Each row of numbers belongs to one of the elements below and depends on some of the facts about them. Some rows are named. Which element is each other row?

Some elements and their rows:
netuk: [-2, 22, 15, 2, -6, -9, -8, -21, 6, 13, 6, -16, 1, 6, 13, 4, -6, 9, 7, -12, -4, 23, -12, 5, -18, -7, -10, 24, -27, 19, 4, -2, 8, 6, 2, -1, 0, 2, 9, -8, -8, 0, 11]
bruplir: [-3, 14, 9, 8, 8, 9, -10, -15, 7, 2, -3, -25, -5, 10, -4, 12, -18, 2, 11, -17, 8, 9, -13, 12, -34, 11, -10, 10, -15, 19, 28, 0, 9, -10, -15, 7, 5, 7, -3, 3, -8, 3, -6]
simi: [-1, 2, 6, 17, -4, -5, -16, -19, 12, 13, 4, 13, 8, 12, 18, -10, -28, -15, 2, -9, -23, 29, -10, 7, -11, 7, -2, 27, -32, 13, -29, 16, -1, -12, -11, 15, 0, 4, 5, -5, -10, 2, 5]
redulor: [-3, 14, 8, 14, -6, -3, -10, -13, 9, 11, 4, -9, -2, 6, 13, 2, -13, 6, 7, -11, -4, 24, -14, 12, -24, 6, -1, 12, -28, 9, 16, -2, 13, 6, -2, 8, 4, 4, 6, -5, -2, -3, 1]
klupa: [-4, 0, 4, 22, -8, -2, -12, -13, 13, 15, -2, -1, 3, 13, 14, -13, -30, -10, -2, -3, 0, 27, -8, 9, -11, 5, 0, 27, -20, 21, -17, 20, 9, -3, -9, 27, 2, 0, -2, -1, -2, 2, 12]
nudra: [-3, 6, 9, 20, -7, 8, -10, -9, 11, 13, -1, -28, 0, 5, 11, 6, -25, 8, 8, -13, 9, 21, -13, 9, -23, 11, -1, 16, -35, 14, 21, 3, 11, 3, 2, 26, 3, 4, 6, -8, -3, 0, 7]
trukur: [-3, 15, 10, 14, -6, -3, -10, -18, 8, 11, 4, -13, -2, 5, 13, -4, -10, 5, 8, -10, -8, 23, -11, 12, -24, 7, 0, 17, -32, 17, 0, -1, 10, 6, -3, 7, 3, 5, 5, -8, -4, -1, 9]
skilir: [-2, 14, 9, 16, -2, -2, -11, -13, 9, 10, 3, -15, -1, 8, 13, 3, -15, 3, 7, -11, -1, 24, -14, 9, -23, 3, -2, 15, -30, 11, 5, -1, 13, 5, -1, 9, 4, 3, 7, -3, -3, -2, 1]
flemer: [-3, 10, 9, 17, -8, 2, -11, -11, 9, 13, 2, -22, -3, 5, 12, 4, -18, 8, 8, -12, 0, 23, -14, 11, -23, 10, -1, 14, -33, 11, 17, -1, 11, 4, -1, 17, 4, 4, 7, -9, -3, -1, 5]
soran: [-3, 13, 8, 6, 5, 9, -10, -16, 6, 4, -3, -25, -6, 9, -4, 12, -16, 5, 10, -17, 6, 9, -13, 14, -34, 14, -9, 9, -13, 18, 36, -1, 8, -10, -15, 6, 6, 8, -5, 2, -7, 3, -6]
putror: [-2, 15, 11, 15, -7, -2, -10, -17, 7, 10, 3, -18, 0, 5, 13, -3, -12, 4, 8, -11, -6, 23, -11, 10, -22, 7, 0, 19, -34, 17, -9, -1, 9, 5, -2, 8, 3, 5, 5, -7, -5, 0, 9]
steske: [-3, 3, 7, 21, -7, 11, -12, -9, 12, 14, -2, -28, -1, 5, 12, 11, -28, 8, 7, -14, 10, 21, -16, 9, -22, 12, -2, 12, -35, 6, 38, 4, 12, 3, 3, 31, 4, 2, 8, -8, -2, -2, 1]
tagir: [-4, 12, 10, 23, -15, 16, -13, -15, 13, -2, 3, -18, 2, 4, -5, -1, -18, 10, -6, -13, -13, 13, -12, 6, -17, 1, 2, 15, -21, 7, 3, -1, 5, -6, -13, 8, 4, 7, 3, 4, -10, -2, -12]
plezol: [-4, 11, 9, 13, 9, 14, -9, -11, 9, 2, -5, -30, -5, 11, -5, 12, -25, 2, 10, -17, 12, 7, -12, 10, -34, 11, -9, 13, -15, 21, 31, 6, 11, -10, -13, 16, 5, 7, -6, 6, -6, 5, -1]
nuda: [-4, -1, 3, 18, -13, -3, -14, -12, 13, 16, 1, 15, -1, 10, 16, -9, -29, -3, -1, -5, -17, 27, -11, 14, -12, 15, -1, 22, -19, 7, 3, 12, 6, -3, -12, 26, 3, 2, 3, -8, -2, -2, 6]
stevamul: [-1, 16, 10, 15, 4, -4, -13, -14, 8, 7, 5, -12, 3, 9, 15, 6, -15, -2, 7, -13, -4, 24, -14, 7, -19, 0, -4, 18, -34, 8, -11, 1, 10, 1, 0, 6, 2, 3, 9, -2, -7, -1, -3]
beplar: [-1, 0, 3, 18, -1, -4, -19, -11, 13, 15, 3, 17, 5, 13, 18, 2, -30, -13, -3, -9, -15, 29, -14, 7, -11, 6, -6, 24, -24, 1, -12, 14, 3, -12, -8, 23, 1, 2, 8, -1, -6, -1, -9]

There are 2 kinds of fact about the elements: Π, ψ.
Π: points at; ψ: is of sort
bapas: ψ a
befek: Π riki,soran,gobril,flafloflal,dregok,kabri; ψ d
beplar: ψ b
bibrek: Π nudra,flemer; ψ a
bibrel: ψ d
bolasto: Π stuskofli,bapas,tudru; ψ a
bople: Π driplavo,brobrones; ψ c
bregan: ψ a
brestin: Π bople,gedak; ψ a
brises: Π fetrom; ψ a
brobeflo: Π skuzi,zaston,lustavu; ψ a
brobrones: Π triskosur; ψ a
broflir: Π nudra; ψ a
brokir: Π brobrones; ψ a
bruga: Π liste; ψ a
bruplir: ψ f
bufliklek: Π makla,tagir; ψ a
bugran: Π gakludrom; ψ a
busol: Π ripor; ψ d
busor: ψ g
dregok: ψ a
driplavo: Π plezol; ψ f
drostok: Π tetrik,vuno; ψ e
drudren: Π tepi; ψ f
drududes: Π mafa,vaton,liste; ψ a
fetrom: ψ a
fiflos: ψ a
flafloflal: ψ c
flanul: Π vuplos; ψ g
flemer: Π ledum,kigun,fetrom; ψ a
flepas: Π skigrel; ψ g
flezum: ψ d
flobrol: Π steske,nudra; ψ a
gakludrom: ψ d
gedak: ψ c
gegror: Π kekuna,megim; ψ c
geska: ψ c
gobril: Π zifler,redulor; ψ a
goflin: Π paskige,ledum; ψ a
gravum: Π tepi,mubra,flanul; ψ b
gretraplol: Π fiflos; ψ d
groti: ψ b
guti: Π talisik; ψ e
kabri: ψ a
kekuna: Π traveplar,riki; ψ e
kigun: ψ f
klupa: Π driplavo,tivebram; ψ b
klurok: Π kabri; ψ b
kostek: ψ b
kotiflu: ψ f
lalo: Π soran; ψ a
ledum: Π gretraplol,lalo; ψ c
leflosar: ψ g
liste: Π gobril; ψ b
livir: Π vizus; ψ a
lopeli: Π mafa; ψ b
lustavu: ψ a
mafa: Π traveplar; ψ a
makla: ψ g
medu: Π kigun,gobril; ψ a
megim: Π nuda; ψ a
mubra: ψ a
mufe: Π tudru; ψ a
nakor: Π skigrel,vaton,vuplos; ψ c
nemom: ψ a
netuk: Π stevamul,kabri; ψ c
nikeku: Π beplar,kotiflu; ψ c
nimon: ψ d
nuda: Π paskige; ψ b
nudra: Π steflam,vanik; ψ a
nupliske: Π nudra; ψ a
padem: Π resor,gakludrom,nemom; ψ b
paskige: Π gretraplol,lalo; ψ b
peno: Π skasuk; ψ c
plezol: Π nupliske; ψ f
plipu: Π sudam; ψ b
plogek: Π zilel,dregok; ψ c
pludron: Π kostek; ψ a
plutrigrol: Π paskige,skufak; ψ a
pugrin: Π bregan,kekuna,teki,triklos,kabri; ψ a
putror: Π vaton,kigun; ψ a
rebror: Π brobrones; ψ d
redulor: Π zifler,bibrel; ψ a
resor: Π redulor,riki; ψ a
riki: ψ b
ripor: Π flemer; ψ a
rudran: Π nimon; ψ g
simi: Π mubra; ψ b
sipek: ψ g
sipem: Π sumes,skigrel; ψ a
skasuk: Π kotiflu; ψ b
skigrel: Π dregok; ψ a
skilir: ψ a
skomi: Π peno,kotiflu,flepas; ψ e
skufak: ψ e
skuzi: Π ripor; ψ a
soran: Π fiflos; ψ f
sorir: Π zilel,skufak; ψ e
stame: Π redulor,goflin; ψ a
steflam: ψ a
steske: ψ a
stevamul: Π leflosar,skigrel,vuplos; ψ a
stibik: Π driplavo,sorir; ψ e
stunik: Π plogek; ψ g
stuskofli: Π traveplar; ψ b
sudam: ψ a
sumes: Π kotiflu; ψ b
tagir: Π talisik; ψ g
talisik: Π plogek; ψ b
teki: ψ b
tepi: Π stevamul; ψ c
tetrik: Π triklos; ψ b
tivebram: ψ a
totozu: ψ e
traveplar: Π goflin,flafloflal; ψ a
triklos: ψ a
triskosur: ψ a
trukur: Π traveplar,soran,busor; ψ a
tudru: Π resor; ψ b
tuskir: Π skomi; ψ a
vanik: ψ a
vaton: Π makla; ψ e
vizus: Π beplar; ψ g
vokladek: Π goflin; ψ e
vuno: ψ a
vuplos: Π beplar; ψ b
zaston: Π nuda; ψ a
zeve: Π kekuna; ψ a
zifler: ψ b
zilel: Π kekuna; ψ c

Name these rows:
No name comes twice in this set of rows, the named rows included.
[-1, 22, 17, 3, 0, -8, -8, -20, 6, 12, 6, -20, 6, 8, 14, 7, -8, 9, 8, -15, -3, 23, -13, 3, -15, -8, -12, 26, -33, 18, -9, -2, 4, 1, 4, -2, -1, 1, 10, -8, -11, 1, 9] : nikeku
[-4, 9, 7, 22, -14, 15, -15, -11, 13, 0, 3, -16, -1, 4, -4, 6, -21, 11, -7, -13, -10, 14, -14, 7, -19, 3, 1, 9, -14, 1, 35, -2, 10, -3, -13, 13, 6, 8, 5, 5, -6, -5, -13] : busor
[-4, 20, 13, 10, 1, -6, -8, -13, 11, 11, 2, -24, 0, 11, 9, 4, -19, 10, 2, -6, 12, 22, -12, 4, -24, -9, -12, 24, -14, 20, 19, 1, 17, 7, 4, 7, 2, -7, 8, 4, -2, 1, 11] : bople
[-4, 13, 9, 13, 12, 11, -9, -13, 9, 0, -5, -30, -4, 12, -5, 11, -24, -1, 10, -17, 12, 8, -12, 10, -35, 6, -10, 14, -10, 22, 28, 5, 14, -9, -13, 14, 5, 6, -6, 8, -5, 5, -2] : driplavo
[-3, 19, 11, 9, 6, -7, -8, -11, 12, 10, 2, -25, 1, 12, 9, 8, -22, 8, -1, -6, 12, 23, -15, 4, -26, -10, -15, 20, -10, 16, 34, 3, 19, 7, 5, 11, 3, -10, 9, 7, 0, -1, 3] : gedak
[-3, 8, 9, 20, -5, 6, -10, -10, 11, 11, -1, -29, 0, 7, 12, 4, -24, 6, 7, -12, 8, 22, -13, 9, -24, 6, -1, 17, -34, 15, 15, 4, 13, 4, 2, 24, 3, 2, 6, -4, -2, 0, 8] : nupliske
[-4, 17, 9, 12, -10, -6, -9, -21, 7, 12, 4, -3, -4, 5, 11, -7, -7, 7, 7, -8, -13, 23, -11, 15, -26, 8, 0, 14, -27, 17, 3, -4, 12, 8, -6, 4, 5, 5, 4, -7, -3, -2, 8] : bugran
[-2, 14, 6, 13, 1, -4, -12, -12, 9, 10, 4, -5, -1, 9, 14, 7, -16, 2, 3, -11, -3, 25, -15, 10, -23, 1, -4, 10, -24, 3, 21, -3, 15, 5, 0, 9, 5, 3, 8, 0, -2, -4, -8] : kabri
[-3, 10, 7, 20, 6, 2, -11, -9, 12, 8, -1, -22, 0, 11, 11, 6, -26, 0, 2, -8, 10, 24, -15, 8, -26, -4, -4, 14, -21, 10, 21, 3, 18, 5, 3, 22, 5, -2, 7, 5, -1, -1, -3] : tivebram
[-3, 18, 5, 11, 1, -8, -12, -15, 9, 9, 5, 14, -3, 10, 13, 6, -11, 1, 1, -7, -6, 25, -16, 13, -27, -3, -5, 8, -13, 1, 24, -4, 18, 6, -2, 4, 6, 3, 8, 4, -1, -5, -9] : triklos
[-3, 20, 14, 3, -12, -8, -8, -20, 6, 14, 5, -17, -2, 4, 10, 3, -6, 12, 8, -10, -1, 22, -11, 7, -21, -4, -8, 22, -24, 19, 22, -2, 10, 7, 1, -1, 1, 2, 8, -11, -6, -1, 13] : gegror
[-3, 15, 9, 21, 10, -2, -9, -13, 12, 2, 0, -21, 2, 13, 10, -5, -23, -7, 2, -4, 13, 24, -11, 7, -29, -7, -3, 21, -19, 21, -9, 4, 19, 6, 3, 14, 4, -3, 3, 9, -1, 2, 5] : brobrones
[-4, 1, 4, 17, -10, -7, -14, -20, 12, 15, 3, 23, 0, 11, 16, -12, -27, -9, 0, -5, -23, 28, -9, 13, -11, 10, -1, 26, -21, 13, -18, 12, 3, -4, -13, 17, 2, 4, 2, -7, -4, -1, 8] : klurok
[-4, 18, 12, 3, -12, -6, -8, -13, 8, 16, 5, -20, -2, 4, 10, 9, -10, 13, 7, -11, 2, 21, -14, 7, -20, -5, -10, 18, -23, 13, 38, -1, 12, 7, 2, 5, 2, 0, 9, -10, -4, -3, 9] : ledum
[-4, 0, 2, 16, -8, -7, -16, -12, 13, 15, 3, 28, -2, 13, 16, -3, -29, -9, -6, -5, -19, 29, -14, 14, -12, 7, -4, 17, -9, 0, 13, 9, 11, -2, -12, 23, 4, 1, 6, 0, -1, -5, -9] : teki

The same elements again, as new rows of numbers:
Some elements and their rows:
gobril: [16, -9, -10, 14, 26, 16, 2, -4, -2, -27, -6, 20, 6, 10, -18]
lustavu: [10, -19, -5, -4, 2, -6, 7, -5, -8, -9, -2, -2, 9, 9, -36]
bibrel: [-10, 32, -9, -13, 15, 11, 18, -33, -25, -11, -13, 31, 15, 24, 51]
drostok: [13, 16, 2, -19, -13, 25, 43, -19, -5, 62, -22, 9, -59, 10, 55]
bregan: [22, -26, -16, 5, 2, -2, 0, -1, -6, 5, -15, 5, 13, -15, -8]
gedak: [-16, 35, 26, -18, -24, -2, 14, 11, 7, -15, 11, -6, 21, -17, 23]
makla: [0, 12, -9, 20, 1, -17, 57, 5, -9, -66, 6, -9, -5, -11, 14]
tivebram: [22, -22, 6, -10, -16, 6, 0, 1, -23, -13, -7, -2, 11, -6, -20]
liste: [-8, 12, 23, 9, 45, 7, -27, 19, 32, 21, 32, 18, 10, -1, -3]
pugrin: [7, -23, -31, 6, -8, 15, -26, 9, -4, -2, -29, -7, -12, -6, -6]
kostek: [-4, 13, 38, -3, 16, -6, -23, 17, 26, 37, 27, 5, 13, -9, -13]
steske: [18, -33, 9, -7, 0, 2, 4, 4, -23, -24, 6, -2, 6, -1, -16]
dregok: [22, -31, -19, 18, 17, -15, 5, -10, -4, 0, -3, 5, 12, -11, -7]
medu: [4, -14, -14, 12, 19, 18, -13, 8, -4, -28, -7, 5, -10, 19, -20]
stunik: [-8, 13, -30, 15, -15, -5, 35, 14, -4, -51, -15, -15, -18, -18, 22]
skomi: [11, 33, 13, -2, -13, 5, 40, -34, -12, 56, -13, 0, -70, 17, 46]
skilir: [17, -14, -4, 7, -5, 4, -4, -1, -16, -18, -7, -1, 1, 1, -24]

Name these rows:
No name comes twice in this set of rows, the named rows included.
[7, 7, 9, -35, -21, 28, 48, -10, -15, 57, -17, 7, -65, 12, 55] : stibik
[9, 3, -3, -13, -3, 18, 49, -22, -6, 53, -9, 10, -63, 13, 59] : guti
[-27, 17, -9, -2, -2, -9, 10, 9, 25, -7, 10, -1, 20, -21, 43] : zilel
[3, 21, 42, 16, 20, -30, -26, -3, 22, 41, 40, -7, 7, -14, -11] : beplar
[13, -8, -13, 15, 14, 16, -10, 3, -6, -24, -10, 9, -5, 9, -18] : bruga
[-22, 39, 16, -6, -15, -5, 7, 8, 12, -17, 14, -6, 11, -8, 24] : geska
[-21, -14, 13, 1, 20, -5, -22, -14, 1, -9, 42, 12, 42, 14, 3] : kigun
[22, -18, -9, 5, -4, -3, 0, -4, -12, -4, -11, 2, 12, -8, -17] : vuno
[-27, 14, -37, -15, -3, 12, -9, -20, -17, 5, -34, 11, -15, 21, 61] : befek
[-15, -17, 20, -22, -20, 9, -36, 5, -17, -8, 26, -2, 35, -2, 14] : plezol
[-3, 18, 38, 22, 22, -24, -33, 3, 25, 44, 33, -5, 1, -12, -3] : vuplos

